Below are the code and all the weights of a small trained network. Each question names an input and a target symbol and asks about switching units off, where a switched-off unit gives its printed mean instead of its output.

import numpy as np


def w(rows, s, z=0):
    codes = np.array(rows[::2]) - 128.0
    scale = np.full(codes.shape[1], s)
    scale[-1] = z or s
    return codes * scale


def norm(h):
    return h / np.sqrt((h * h).mean(-1, keepdims=True) + 1e-5)


def softmax(a):
    e = np.exp(a - a.max(-1, keepdims=True))
    return e / e.sum(-1, keepdims=True)


def log_softmax(a):
    a = a - a.max(-1, keepdims=True)
    return a - np.log(np.exp(a).sum(-1, keepdims=True))


def net(x, mask):
    ids = ['αγλξφψ'.index(c) for c in x.split()]
    T = len(ids)
    res = E[ids] + P[:T]
    u = 0
    for l in range(2):
        r = norm(res)
        for j in range(3):
            rows = slice(2 * j, 2 * j + 2)
            q, k, v = (r @ M[l][rows].T for M in (Q, K, V))
            z = softmax(np.where(np.tri(T) > 0, q @ k.T / 2**0.5, -1e9)) @ v
            o = O[l][rows]
            res = res + np.where(mask[u + j], z, o[:, -1]) @ o[:, :-1]
        u += 3
    return log_softmax(norm(res)[-1] @ U[:, :-1].T + U[:, -1])


Q, K, V, O = {}, {}, {}, {}
E = w([
[36,71,194,193],'α',
[181,229,181,99],'γ',
[136,158,113,88],'λ',
[61,139,139,226],'ξ',
[170,193,115,81],'φ',
[154,161,85,3],'ψ',
],0.0041)
P = w([
[190,21,88,149],'0',
[43,215,193,187],'1',
[225,112,168,82],'2',
[142,99,144,224],'3',
[34,223,202,152],'4',
[200,110,167,82],'5',
[143,96,138,229],'6',
[17,227,189,147],'7',
[178,102,162,92],'8',
[141,96,131,233],'9',
[3,225,174,140],'10',
[161,94,156,95],'11',
],0.0035)
Q[0] = w([
[253,49,128,100],'0.h1',
[120,174,150,5],'0.h1',
[207,139,150,140],'0.h2',
[136,138,127,255],'0.h2',
[99,172,136,84],'0.h3',
[67,173,206,112],'0.h3',
],0.0096)
K[0] = w([
[235,112,1,91],'0.h1',
[101,6,92,183],'0.h1',
[233,131,70,118],'0.h2',
[117,136,32,222],'0.h2',
[107,103,40,169],'0.h3',
[61,187,102,211],'0.h3',
],0.0072)
V[0] = w([
[175,64,16,220],'0.h1',
[226,242,147,111],'0.h1',
[97,121,214,2],'0.h2',
[141,239,190,218],'0.h2',
[201,116,223,12],'0.h3',
[160,140,132,197],'0.h3',
],0.0039)
O[0] = w([
[70,154,103,98,79],'0.h1',
[193,168,81,145,253],'0.h1',
[194,68,119,254,144],'0.h2',
[129,76,113,78,250],'0.h2',
[86,142,186,108,196],'0.h3',
[185,163,179,126,172],'0.h3',
],0.006,0.0027)
Q[1] = w([
[246,59,90,107],'1.h1',
[188,151,112,188],'1.h1',
[81,185,152,146],'1.h2',
[155,77,237,121],'1.h2',
[67,140,86,66],'1.h3',
[137,2,156,108],'1.h3',
],0.009)
K[1] = w([
[117,172,14,70],'1.h1',
[179,183,120,158],'1.h1',
[2,174,152,169],'1.h2',
[206,171,181,147],'1.h2',
[136,175,109,150],'1.h3',
[52,59,69,217],'1.h3',
],0.0098)
V[1] = w([
[134,41,51,180],'1.h1',
[171,152,30,150],'1.h1',
[134,164,233,120],'1.h2',
[28,228,151,254],'1.h2',
[152,185,204,30],'1.h3',
[133,224,107,54],'1.h3',
],0.0048)
O[1] = w([
[149,32,246,122,30],'1.h1',
[143,73,110,2,135],'1.h1',
[38,95,132,130,213],'1.h2',
[108,106,63,57,119],'1.h2',
[126,57,114,145,255],'1.h3',
[102,53,165,151,215],'1.h3',
],0.0057,0.0047)
U = w([
[119,225,168,173,158],'α',
[248,153,94,171,156],'γ',
[35,140,93,71,81],'λ',
[59,101,197,163,252],'ξ',
[165,117,28,52,19],'φ',
[162,36,164,103,150],'ψ',
],0.013,0.0033)

Each question gives the input, a string of symbols that net reads in full, and the target symbol t.
The units are the heads (2 rows each of Q, K, V and O). Each row of codes is followed by its name. A weight is (code - 128) times the scale printed after its matrix; where a second scale follows, it is the last column's (O and U).
mask holds one flag per head, layer by layer. A switched-off head (its flag False) gives its mean, the last column of its rows in O, instead of its output. The means were averaged over made-up inputs and are rounded, as every weight is.
A unit's drop is (log p(t) with every unit on - log p(t) with that unit switched off) / (log p(t) with every unit on - log p(t) with every unit switched off).
The circuit of an input: a set's keep is (log p(t) with only the set's units on - log p(t) with every unit switched off) / (log p(t) with every unit on - log p(t) with every unit switched off). Starting from all 6 units, units are removed one at a time, each time the one whose removal leaves the highest keep (on an exact tie, the one counted first), for as long as the keep stays at least 0.8.
units of the circuit, in order: the units of the circuit, biggest drop first
unit that matters most: the unit with the biggest drop
heads that matter: for each layer, one digit per head in row order, 1 if its drop is at least 0.15 and else 0, layers parted by /
input φ ψ φ γ α α, target φ: units of the circuit, in order => [0.h1; 1.h3; 1.h1; 0.h2]
input γ α φ ψ ψ γ φ α γ γ ψ, target ξ: units of the circuit, in order => [0.h1; 1.h1]
input α α γ ψ α φ γ γ ψ ξ φ ψ, target α: units of the circuit, in order => [1.h3; 0.h1; 0.h2; 1.h2]
input λ γ ξ γ ξ α, target λ: units of the circuit, in order => [1.h2; 1.h3]
input ξ ξ φ, target α: unit that matters most => 1.h2
input ψ γ γ λ γ γ ψ λ φ λ φ ξ, target ψ: units of the circuit, in order => [0.h1; 0.h2; 1.h1; 0.h3]
input ψ ψ φ γ γ α γ φ ψ φ γ, target ξ: heads that matter => 100 / 100
input γ ψ ψ γ α φ ψ, target ψ: heads that matter => 101 / 110
input ψ γ φ γ φ φ φ φ α, target ψ: units of the circuit, in order => [0.h1; 1.h1; 0.h2]
input ψ γ γ γ γ φ, target ψ: heads that matter => 010 / 100
input α γ γ, target α: units of the circuit, in order => [1.h3; 0.h1; 1.h1]
input α γ φ γ γ γ, target α: heads that matter => 110 / 101
input ψ γ α γ φ α ψ φ α ψ ψ φ, target ψ: units of the circuit, in order => [1.h1; 0.h1; 0.h2]
input γ α λ ψ φ γ ψ φ ξ, target γ: heads that matter => 101 / 001
input γ γ ψ, target γ: heads that matter => 010 / 010
input γ φ ψ ψ φ ψ φ γ, target γ: units of the circuit, in order => [0.h1; 0.h2]
input γ φ φ γ γ φ, target γ: units of the circuit, in order => [1.h2]
input λ ψ γ α γ ψ, target λ: heads that matter => 101 / 000
input φ ξ ξ, target φ: heads that matter => 011 / 010
input λ φ ψ φ γ ψ, target λ: heads that matter => 101 / 100
